Here is a tiny trained network, its code and every weight. The questions are about switching its units off for an input and a target symbol, where a switched-off unit gives its printed mean instead of its output.

import numpy as np


def w(rows, s, z=0):
    codes = np.array(rows[::2]) - 128.0
    scale = np.full(codes.shape[1], s)
    scale[-1] = z or s
    return codes * scale


def norm(h):
    return h / np.sqrt((h * h).mean(-1, keepdims=True) + 1e-5)


def f(y):
    return y / 2 * (1 + np.tanh(0.7978845608 * (y + 0.044715 * y**3)))


def softmax(a):
    e = np.exp(a - a.max(-1, keepdims=True))
    return e / e.sum(-1, keepdims=True)


def log_softmax(a):
    a = a - a.max(-1, keepdims=True)
    return a - np.log(np.exp(a).sum(-1, keepdims=True))


def net(x, mask):
    ids = ['ΠΣαβγηθλμτ'.index(c) for c in x.split()]
    T = len(ids)
    res = E[ids] + P[:T]
    r = norm(res)
    for j in range(2):
        rows = slice(3 * j, 3 * j + 3)
        q, k, v = (r @ M[0][rows].T for M in (Q, K, V))
        z = softmax(np.where(np.tri(T) > 0, q @ k.T / 3**0.5, -1e9)) @ v
        o = O[0][rows]
        res = res + np.where(mask[j], z, o[:, -1]) @ o[:, :-1]
    y = f(norm(res) @ A[0][:, :-1].T + A[0][:, -1])
    res = res + np.where(mask[2:6], y, B[0][:, -1]) @ B[0][:, :-1]
    return log_softmax(norm(res)[-1] @ U[:, :-1].T + U[:, -1])


Q, K, V, O, A, B = {}, {}, {}, {}, {}, {}
E = w([
[96,135,173,204,161],'Π',
[124,143,162,179,124],'Σ',
[86,190,181,225,155],'α',
[139,82,249,202,139],'β',
[106,242,117,81,106],'γ',
[222,184,167,65,55],'η',
[102,65,163,90,179],'θ',
[39,210,128,101,164],'λ',
[154,177,193,133,29],'μ',
[172,99,183,51,84],'τ',
],0.011)
P = w([
[159,103,42,111,113],'0',
[186,176,147,106,173],'1',
[220,145,184,208,207],'2',
[39,61,100,149,56],'3',
[161,177,187,105,160],'4',
[221,130,175,220,203],'5',
[37,83,129,145,68],'6',
[134,174,195,107,157],'7',
[221,128,164,210,191],'8',
[5,102,166,142,72],'9',
[105,155,199,107,146],'10',
[228,119,160,207,194],'11',
],0.018)
Q[0] = w([
[188,105,71,69,137],'H1',
[104,120,15,171,158],'H1',
[250,113,18,244,142],'H1',
[102,132,65,71,119],'H2',
[146,111,80,151,112],'H2',
[241,65,59,218,150],'H2',
],0.011)
K[0] = w([
[168,129,115,105,145],'H1',
[163,128,95,212,147],'H1',
[202,111,2,143,161],'H1',
[131,172,137,101,102],'H2',
[121,131,95,157,136],'H2',
[216,100,61,155,147],'H2',
],0.019)
V[0] = w([
[186,130,139,3,5],'H1',
[124,87,229,124,205],'H1',
[67,34,66,20,231],'H1',
[209,101,132,191,93],'H2',
[119,103,53,115,78],'H2',
[146,90,77,140,69],'H2',
],0.011)
O[0] = w([
[47,197,114,113,130,89],'H1',
[109,102,216,176,215,77],'H1',
[157,115,186,1,149,55],'H1',
[86,137,156,194,191,255],'H2',
[92,64,74,127,155,104],'H2',
[75,105,108,120,177,165],'H2',
],0.013,0.0041)
A[0] = w([
[156,182,116,128,120,157],'N1',
[102,192,137,82,151,34],'N2',
[9,66,98,123,69,255],'N3',
[102,51,38,134,148,154],'N4',
],0.014,0.01)
B[0] = w([
[151,97,116,146,102,166],'N1',
[121,195,249,126,167,132],'N2',
[107,123,73,94,4,255],'N3',
[112,194,81,61,140,191],'N4',
],0.018,0.0089)
U = w([
[189,82,81,78,211,159],'Π',
[68,117,65,69,130,255],'Σ',
[254,99,58,228,128,43],'α',
[70,82,166,228,227,163],'β',
[184,233,142,160,117,32],'γ',
[94,234,136,176,136,32],'η',
[124,88,211,45,183,153],'θ',
[240,146,197,86,107,100],'λ',
[70,102,152,210,41,113],'μ',
[34,236,237,91,163,85],'τ',
],0.0085,0.0052)

Each question gives the input, a string of symbols that net reads in full, and the target symbol t.
The units are the heads (3 rows each of Q, K, V and O) and the neurons (one row each of A and B). Each row of codes is followed by its name. A weight is (code - 128) times the scale printed after its matrix; where a second scale follows, it is the last column's (O, A, B and U).
mask holds one flag per unit, heads first, then neurons. A switched-off unit (its flag False) gives its mean, the last column of its rows in O or B, instead of its output. The means were averaged over made-up inputs and are rounded, as every weight is.
A unit's drop is (log p(t) with every unit on - log p(t) with that unit switched off) / (log p(t) with every unit on - log p(t) with every unit switched off).
The circuit of an input: a set's keep is (log p(t) with only the set's units on - log p(t) with every unit switched off) / (log p(t) with every unit on - log p(t) with every unit switched off). Starting from all 6 units, units are removed one at a time, each time the one whose removal leaves the highest keep (on an exact tie, the one counted first), for as long as the keep stays at least 0.8.
units of the circuit, in order: the units of the circuit, biggest drop first
unit that matters most: the unit with the biggest drop
k most important neurons: the k neurons with the biggest drops, biggest first
which heads matter: for each layer, one digit per head in row order, 1 if its drop is at least 0.15 and else 0, layers parted by /
drop when u is switched off: that unit's drop, to one decimal
input α λ β λ θ β α τ Π Π η γ, target α: which heads matter	10
input Σ β λ β Σ θ, target Σ: unit that matters most	H2
input τ β β Σ Π α η α β, target τ: which heads matter	10
input Σ Σ θ β β β α μ Σ, target Σ: units of the circuit, in order	[H2, H1]
input Π Π η μ λ β μ β α τ α Π, target Π: units of the circuit, in order	[H1, H2]
input β β λ γ α λ Π λ, target λ: units of the circuit, in order	[H2, H1]
input γ β β λ α β α α β λ β θ, target γ: units of the circuit, in order	[H1, H2, N3]
input Π β γ, target Π: which heads matter	11
input Σ Σ λ β α β, target Σ: which heads matter	11
input α Π μ, target α: units of the circuit, in order	[H1, N3]
input τ λ β β Π θ, target τ: which heads matter	10
input Σ θ β, target Σ: units of the circuit, in order	[H2, H1]
input Π Π μ, target Π: units of the circuit, in order	[H1, H2, N3]
input α λ α, target α: units of the circuit, in order	[H1]
input β α β λ α η, target β: which heads matter	01
input τ Π β τ α β β β α β β α, target τ: which heads matter	10
input Π Π α β Π β β τ α α α β, target Π: 2 most important neurons	[N3, N4]
input Σ β Π, target Σ: which heads matter	11
input β α α τ β Π Π η, target τ: 2 most important neurons	[N3, N2]
input β β β β β Π α β β, target β: units of the circuit, in order	[H2]
input α α η Σ θ, target θ: drop when H1 is switched off	1.0
input β β α β λ Π β θ, target θ: drop when H1 is switched off	0.9
input α μ α τ Π, target τ: drop when N3 is switched off	0.0
input β α β θ β α η β β τ Π, target τ: drop when H1 is switched off	1.8
